Below is a small trained network, with its code and all its weights. Each question gives an input and a target symbol and asks what happens when units are switched off, that is, made to give their printed mean instead of their output.

import numpy as np


def w(rows, s, z=0):
    codes = np.array(rows[::2]) - 128.0
    scale = np.full(codes.shape[1], s)
    scale[-1] = z or s
    return codes * scale


def f(y):
    return np.maximum(y, 0)


def softmax(a):
    e = np.exp(a - a.max(-1, keepdims=True))
    return e / e.sum(-1, keepdims=True)


def log_softmax(a):
    a = a - a.max(-1, keepdims=True)
    return a - np.log(np.exp(a).sum(-1, keepdims=True))


def net(x, mask):
    ids = ['ΘΠβδεμσφω'.index(c) for c in x.split()]
    T = len(ids)
    res = E[ids] + P[:T]
    u = 0
    for l in range(2):
        r = res
        for j in range(2):
            rows = slice(2 * j, 2 * j + 2)
            q, k, v = (r @ M[l][rows].T for M in (Q, K, V))
            z = softmax(np.where(np.tri(T) > 0, q @ k.T / 2**0.5, -1e9)) @ v
            o = O[l][rows]
            res = res + np.where(mask[u + j], z, o[:, -1]) @ o[:, :-1]
        u += 2
        y = f(res @ A[l][:, :-1].T + A[l][:, -1])
        res = res + np.where(mask[u : u + 4], y, B[l][:, -1]) @ B[l][:, :-1]
        u += 4
    return log_softmax(res[-1] @ U[:, :-1].T + U[:, -1])


Q, K, V, O, A, B = {}, {}, {}, {}, {}, {}
E = w([
[127,175,33,194,183],'Θ',
[63,107,216,199,184],'Π',
[177,133,108,129,166],'β',
[212,167,105,134,175],'δ',
[178,137,102,130,168],'ε',
[217,177,108,141,179],'μ',
[78,180,198,7,95],'σ',
[182,145,101,127,171],'φ',
[44,245,97,117,231],'ω',
],0.012)
P = w([
[158,1,86,56,241],'0',
[160,49,112,80,212],'1',
[150,84,129,98,192],'2',
[153,105,140,113,175],'3',
[144,126,147,125,156],'4',
[138,142,146,134,140],'5',
[130,158,150,146,128],'6',
[132,173,147,150,106],'7',
[132,189,146,155,93],'8',
[129,200,139,160,75],'9',
[133,212,141,166,61],'10',
[133,222,139,167,42],'11',
[132,217,122,171,21],'12',
],0.0083)
Q[0] = w([
[85,142,168,2,78],'0.h1',
[37,60,233,52,63],'0.h1',
[140,140,210,111,74],'0.h2',
[21,82,120,175,105],'0.h2',
],0.0082)
K[0] = w([
[161,146,140,26,107],'0.h1',
[113,83,172,5,153],'0.h1',
[118,115,163,112,97],'0.h2',
[150,80,155,184,146],'0.h2',
],0.014)
V[0] = w([
[138,50,221,104,148],'0.h1',
[166,77,164,243,254],'0.h1',
[246,9,128,99,160],'0.h2',
[128,91,9,195,137],'0.h2',
],0.0073)
O[0] = w([
[147,195,90,176,1,112],'0.h1',
[73,124,34,97,59,254],'0.h1',
[170,19,134,149,188,167],'0.h2',
[159,147,209,143,203,117],'0.h2',
],0.0087,0.0058)
A[0] = w([
[89,45,255,160,160,171],'0.n1',
[250,73,111,162,161,102],'0.n2',
[180,161,227,84,142,201],'0.n3',
[183,121,48,34,161,254],'0.n4',
],0.0072,0.0064)
B[0] = w([
[244,8,207,100,103,155],'0.n1',
[3,122,212,166,31,159],'0.n2',
[175,46,84,56,126,160],'0.n3',
[35,38,89,65,133,254],'0.n4',
],0.0073,0.0091)
Q[1] = w([
[62,144,106,110,140],'1.h1',
[103,88,13,24,2],'1.h1',
[117,215,140,157,64],'1.h2',
[91,195,105,143,146],'1.h2',
],0.0095)
K[1] = w([
[99,157,133,203,180],'1.h1',
[123,253,246,129,130],'1.h1',
[71,146,191,132,66],'1.h2',
[198,171,171,195,87],'1.h2',
],0.011)
V[1] = w([
[212,140,153,109,45],'1.h1',
[62,111,167,255,109],'1.h1',
[144,110,189,163,126],'1.h2',
[80,59,91,60,148],'1.h2',
],0.0092)
O[1] = w([
[116,54,130,122,69,88],'1.h1',
[150,121,115,253,193,122],'1.h1',
[26,72,169,155,69,101],'1.h2',
[214,188,155,146,97,252],'1.h2',
],0.0065,0.02)
A[1] = w([
[2,107,115,151,133,118],'1.n1',
[167,61,198,138,150,64],'1.n2',
[73,96,41,102,148,253],'1.n3',
[170,199,113,62,115,18],'1.n4',
],0.0099,0.0025)
B[1] = w([
[166,159,11,143,143,154],'1.n1',
[100,44,44,169,158,164],'1.n2',
[188,97,167,85,135,203],'1.n3',
[73,102,58,132,134,255],'1.n4',
],0.011,0.0083)
U = w([
[240,54,95,68,202,153],'Θ',
[253,202,107,155,37,243],'Π',
[39,139,197,136,105,254],'β',
[10,159,12,170,118,70],'δ',
[123,86,114,67,53,61],'ε',
[107,77,128,139,123,42],'μ',
[87,64,106,155,122,25],'σ',
[85,74,118,144,125,27],'φ',
[81,54,105,158,126,31],'ω',
],0.0061,0.0078)

Each question gives the input, a string of symbols that net reads in full, and the target symbol t.
The units are the heads (2 rows each of Q, K, V and O) and the neurons (one row each of A and B). Each row of codes is followed by its name. A weight is (code - 128) times the scale printed after its matrix; where a second scale follows, it is the last column's (O, A, B and U).
mask holds one flag per unit, layer by layer, with each layer's heads first. A switched-off unit (its flag False) gives its mean, the last column of its rows in O or B, instead of its output. The means were averaged over made-up inputs and are rounded, as every weight is.
A unit's drop is (log p(t) with every unit on - log p(t) with that unit switched off) / (log p(t) with every unit on - log p(t) with every unit switched off).
The circuit of an input: a set's keep is (log p(t) with only the set's units on - log p(t) with every unit switched off) / (log p(t) with every unit on - log p(t) with every unit switched off). Starting from all 12 units, units are removed one at a time, each time the one whose removal leaves the highest keep (on an exact tie, the one counted first), for as long as the keep stays at least 0.8.
units of the circuit, in order: the units of the circuit, biggest drop first
most important unit: the unit with the biggest drop
k most important neurons: the k neurons with the biggest drops, biggest first
top k neurons in layer l: the k neurons of layer l with the biggest drops, biggest first
heads that matter: for each layer, one digit per head in row order, 1 if its drop is at least 0.15 and else 0, layers parted by /
input μ Θ β ω Θ Θ σ μ φ Π, target Θ: 3 most important neurons => [0.n1 1.n2 0.n2]
input Π ω ω δ, target δ: most important unit => 1.n4
input ω σ Θ Π φ Θ Θ Π Π σ Π Π, target δ: heads that matter => 11 / 01
input σ σ Θ Θ φ ω Π Θ δ Π Θ, target Θ: 2 most important neurons => [1.n3 0.n4]
input Θ Π σ β β, target ε: units of the circuit, in order => [1.h1 0.h1 0.n3]
input Π Θ Π Π ε Π Θ ε φ σ, target Θ: heads that matter => 10 / 00
input μ Π β, target Π: heads that matter => 10 / 01
input μ φ β ε Π Θ ω δ β β Θ μ, target Θ: heads that matter => 10 / 00
input ε Π Π β Π ε δ Θ Π ω, target Θ: units of the circuit, in order => [1.h2 1.n3 0.h1]
input Π σ Π Θ δ Θ Π δ Π, target δ: 3 most important neurons => [1.n1 0.n4 0.n3]
input σ Π Θ Θ Π Θ Π δ σ ω, target Θ: units of the circuit, in order => [1.n3 0.h1 1.h2]
input β ε Π β Θ σ σ σ Π Θ σ ε, target ε: heads that matter => 11 / 10
input ω β Π μ β Π σ, target Θ: top 2 neurons in layer 0 => [0.n3 0.n1]
input Π Θ σ Π σ δ β σ Θ β ω σ δ, target ε: 2 most important neurons => [0.n4 0.n3]
input μ δ σ ε ω σ δ ε φ ω μ, target δ: units of the circuit, in order => [1.n4 0.h2]
input ε β Π σ Π Θ β δ μ δ μ σ μ, target ε: most important unit => 1.h1
input Θ σ δ, target ε: units of the circuit, in order => [0.h1 1.h1 0.n4 0.n3]
input ε φ Θ β Π σ φ Π Θ Θ ε δ, target Θ: top 3 neurons in layer 0 => [0.n2 0.n3 0.n4]
input Π Θ Θ Θ Θ φ Θ ω μ ε ε, target δ: units of the circuit, in order => [1.n4 1.h1 1.n3 0.n1]
input φ φ δ σ φ φ, target ε: 2 most important neurons => [0.n4 0.n3]
input Π ω μ, target δ: 2 most important neurons => [1.n4 0.n1]
input σ Θ Θ Π μ Π μ μ μ Θ σ σ, target ε: most important unit => 1.h1
input Π δ δ σ ω ε φ Θ Θ Π μ Θ φ, target Θ: 3 most important neurons => [0.n2 0.n3 0.n4]
input β Θ φ φ Θ σ μ, target ε: heads that matter => 10 / 10
input σ δ Π, target Π: units of the circuit, in order => [0.h1 0.n4]
input δ Π Π Π β Π φ Θ φ β Θ δ, target Θ: 2 most important neurons => [0.n3 0.n2]
input σ σ β ε, target ε: 2 most important neurons => [0.n2 0.n3]
input μ β Π σ β μ σ δ Θ Π, target Π: 3 most important neurons => [0.n4 0.n1 0.n2]
input β Π σ ω Θ μ Π Θ Θ Θ μ, target Θ: 2 most important neurons => [0.n2 0.n3]
